Below are the code and all the weights of a small trained network. Each question names an input and a class and asks about switching units off, where a switched-off unit gives its printed mean instead of its output.

import numpy as np


def w(rows, s, z=0):
    codes = np.array(rows[::2]) - 128.0
    scale = np.full(codes.shape[1], s)
    scale[-1] = z or s
    return codes * scale


def norm(h):
    return h / np.sqrt((h * h).mean(-1, keepdims=True) + 1e-5)


def f(y):
    return np.maximum(y, 0)


def log_softmax(a):
    a = a - a.max(-1, keepdims=True)
    return a - np.log(np.exp(a).sum(-1, keepdims=True))


def net(x, mask):
    res = np.array(x, float).reshape(1, 8) / 4 @ E
    u = 0
    for l in range(3):
        y = f(norm(res) @ A[l][:, :-1].T + A[l][:, -1])
        res = res + np.where(mask[u : u + 7], y, B[l][:, -1]) @ B[l][:, :-1]
        u += 7
    return log_softmax(norm(res)[-1] @ U[:, :-1].T + U[:, -1])


A, B = {}, {}
E = w([
[128,127,129,130,129,126,125],'x0',
[127,131,130,132,130,128,126],'x1',
[128,127,135,127,127,129,131],'x2',
[128,121,127,127,123,126,126],'x3',
[128,131,128,132,130,127,124],'x4',
[251,138,88,157,111,99,173],'x5',
[160,187,110,43,82,128,47],'x6',
[64,177,120,135,76,26,165],'x7',
],0.0012)
A[0] = w([
[16,55,172,173,183,192,136,1],'0.n0',
[197,167,138,60,99,198,39,11],'0.n1',
[197,178,155,132,78,135,135,30],'0.n2',
[39,123,143,112,119,102,123,110],'0.n3',
[188,146,145,98,111,250,37,38],'0.n4',
[191,60,135,136,200,131,140,120],'0.n5',
[131,202,111,62,87,52,97,74],'0.n6',
],0.0022,0.00082)
B[0] = w([
[207,82,117,3,219,133,80,248],'0.n0',
[49,103,95,157,159,56,196,250],'0.n1',
[191,136,99,98,146,133,161,176],'0.n2',
[113,112,182,183,162,185,97,203],'0.n3',
[59,66,85,143,155,27,214,254],'0.n4',
[151,136,95,137,75,192,95,213],'0.n5',
[149,164,181,104,92,205,80,225],'0.n6',
],0.0024,0.0016)
A[1] = w([
[46,49,100,108,189,91,122,106],'1.n0',
[167,133,42,170,122,32,164,2],'1.n1',
[5,80,146,174,177,105,160,94],'1.n2',
[183,96,95,207,116,77,232,194],'1.n3',
[77,168,149,114,84,177,58,53],'1.n4',
[37,67,201,117,225,144,97,126],'1.n5',
[153,115,83,136,94,22,173,46],'1.n6',
],0.0022,0.00076)
B[1] = w([
[105,173,41,99,47,110,129,231],'1.n0',
[94,75,164,72,194,124,148,194],'1.n1',
[209,204,96,132,6,101,124,216],'1.n2',
[75,113,206,124,112,164,65,244],'1.n3',
[145,71,110,198,225,177,152,162],'1.n4',
[139,165,46,86,82,17,184,253],'1.n5',
[118,96,149,107,226,103,114,188],'1.n6',
],0.0022,0.0024)
A[2] = w([
[170,80,121,161,106,217,151,107],'2.n0',
[141,124,153,229,131,243,157,127],'2.n1',
[83,117,239,198,95,83,189,112],'2.n2',
[4,116,114,88,99,134,77,255],'2.n3',
[228,191,154,139,85,80,156,206],'2.n4',
[156,53,109,134,187,90,171,150],'2.n5',
[151,84,109,134,106,91,159,135],'2.n6',
],0.0027,0.00088)
B[2] = w([
[60,202,177,172,98,119,107,176],'2.n0',
[42,228,139,121,46,32,59,176],'2.n1',
[220,74,44,5,215,189,93,184],'2.n2',
[204,118,196,255,119,176,159,253],'2.n3',
[14,89,34,141,91,126,162,203],'2.n4',
[173,122,190,121,166,168,137,232],'2.n5',
[110,152,170,147,161,188,91,189],'2.n6',
],0.0022,0.0023)
U = w([
[184,24,135,64,251,148,149,199],'0',
[74,158,28,117,28,49,160,153],'1',
[108,172,250,254,89,199,58,2],'2',
],0.0073,0.00074)

Each question gives the input, the list of numbers given to net, and the class t.
The units are the neurons (one row each of A and B). Each row of codes is followed by its name. A weight is (code - 128) times the scale printed after its matrix; where a second scale follows, it is the last column's (A, B and U).
mask holds one flag per neuron, layer by layer. A switched-off neuron (its flag False) gives its mean, the last column of its row in B, instead of its output. The means were averaged over made-up inputs and are rounded, as every weight is.
A unit's drop is (log p(t) with every unit on - log p(t) with that unit switched off) / (log p(t) with every unit on - log p(t) with every unit switched off).
The circuit of an input: a set's keep is (log p(t) with only the set's units on - log p(t) with every unit switched off) / (log p(t) with every unit on - log p(t) with every unit switched off). Starting from the 12 units with the biggest drops (on a tie, the unit counted first), units are removed one at a time, each time the one whose removal leaves the highest keep (on an exact tie, the one counted first), for as long as the keep stays at least 0.8.
units of the circuit, in order: the units of the circuit, biggest drop first
unit that matters most: the unit with the biggest drop
k most important neurons: the k neurons with the biggest drops, biggest first
top k neurons in layer l: the k neurons of layer l with the biggest drops, biggest first
drop of u: that unit's drop, to one decimal
input [4,-7,6,4,-1,-4,4,1], class 2: units of the circuit, in order => (2.n3)
input [-1,-7,8,6,2,-8,2,-7], class 1: units of the circuit, in order => (0.n4; 1.n5; 1.n0)
input [7,6,-2,-7,-8,-1,7,-8], class 1: units of the circuit, in order => (0.n4; 0.n1; 1.n0; 0.n0)
input [-7,7,-8,6,-3,0,4,-8], class 1: units of the circuit, in order => (1.n0; 0.n4; 0.n1; 0.n0)
input [-6,2,0,6,-3,0,6,6], class 2: 2 most important neurons => (1.n5; 0.n6)
input [-1,2,-5,7,4,8,0,-3], class 2: 4 most important neurons => (1.n5; 0.n0; 2.n0; 1.n3)
input [-7,1,-8,7,2,5,-1,-7], class 2: top 2 neurons in layer 0 => (0.n0; 0.n5)
input [5,2,-5,-5,5,-5,-5,1], class 1: 4 most important neurons => (1.n5; 1.n0; 1.n2; 1.n1)
input [-2,4,7,2,0,6,-8,3], class 0: top 2 neurons in layer 2 => (2.n2; 2.n3)
input [-8,-4,-1,-3,-1,-1,8,-5], class 1: 3 most important neurons => (0.n4; 0.n1; 1.n0)
input [4,5,-4,5,-3,8,0,3], class 0: 2 most important neurons => (1.n1; 1.n2)
input [-8,-3,-1,6,7,-3,7,-8], class 1: 2 most important neurons => (0.n4; 0.n1)
input [-5,5,0,3,-3,7,-1,-1], class 2: top 3 neurons in layer 0 => (0.n0; 0.n4; 0.n6)
input [-6,-5,-8,4,4,8,-1,7], class 0: unit that matters most => 1.n1
input [-1,-5,7,-8,-4,0,2,2], class 2: 3 most important neurons => (1.n5; 0.n6; 1.n2)
input [-3,-7,1,-8,-2,-2,7,-7], class 1: 2 most important neurons => (0.n4; 0.n1)
input [4,7,8,4,5,2,6,0], class 0: 2 most important neurons => (0.n1; 0.n4)
input [-6,6,-1,-1,4,8,-1,2], class 0: 2 most important neurons => (1.n1; 1.n2)
input [5,3,-3,8,-1,1,0,4], class 0: top 2 neurons in layer 0 => (0.n5; 0.n0)
input [-3,6,-3,5,-4,4,-5,8], class 0: drop of 2.n2 => 0.4
input [1,-4,2,-1,8,3,-8,6], class 0: drop of 2.n2 => 0.8
input [-5,4,8,5,1,-4,5,-2], class 1: drop of 0.n3 => 0.0
input [0,0,-5,0,5,8,-7,4], class 0: top neuron in layer 2 => (2.n2)
input [3,-5,1,-3,-5,3,-4,-7], class 2: drop of 2.n1 => 0.1
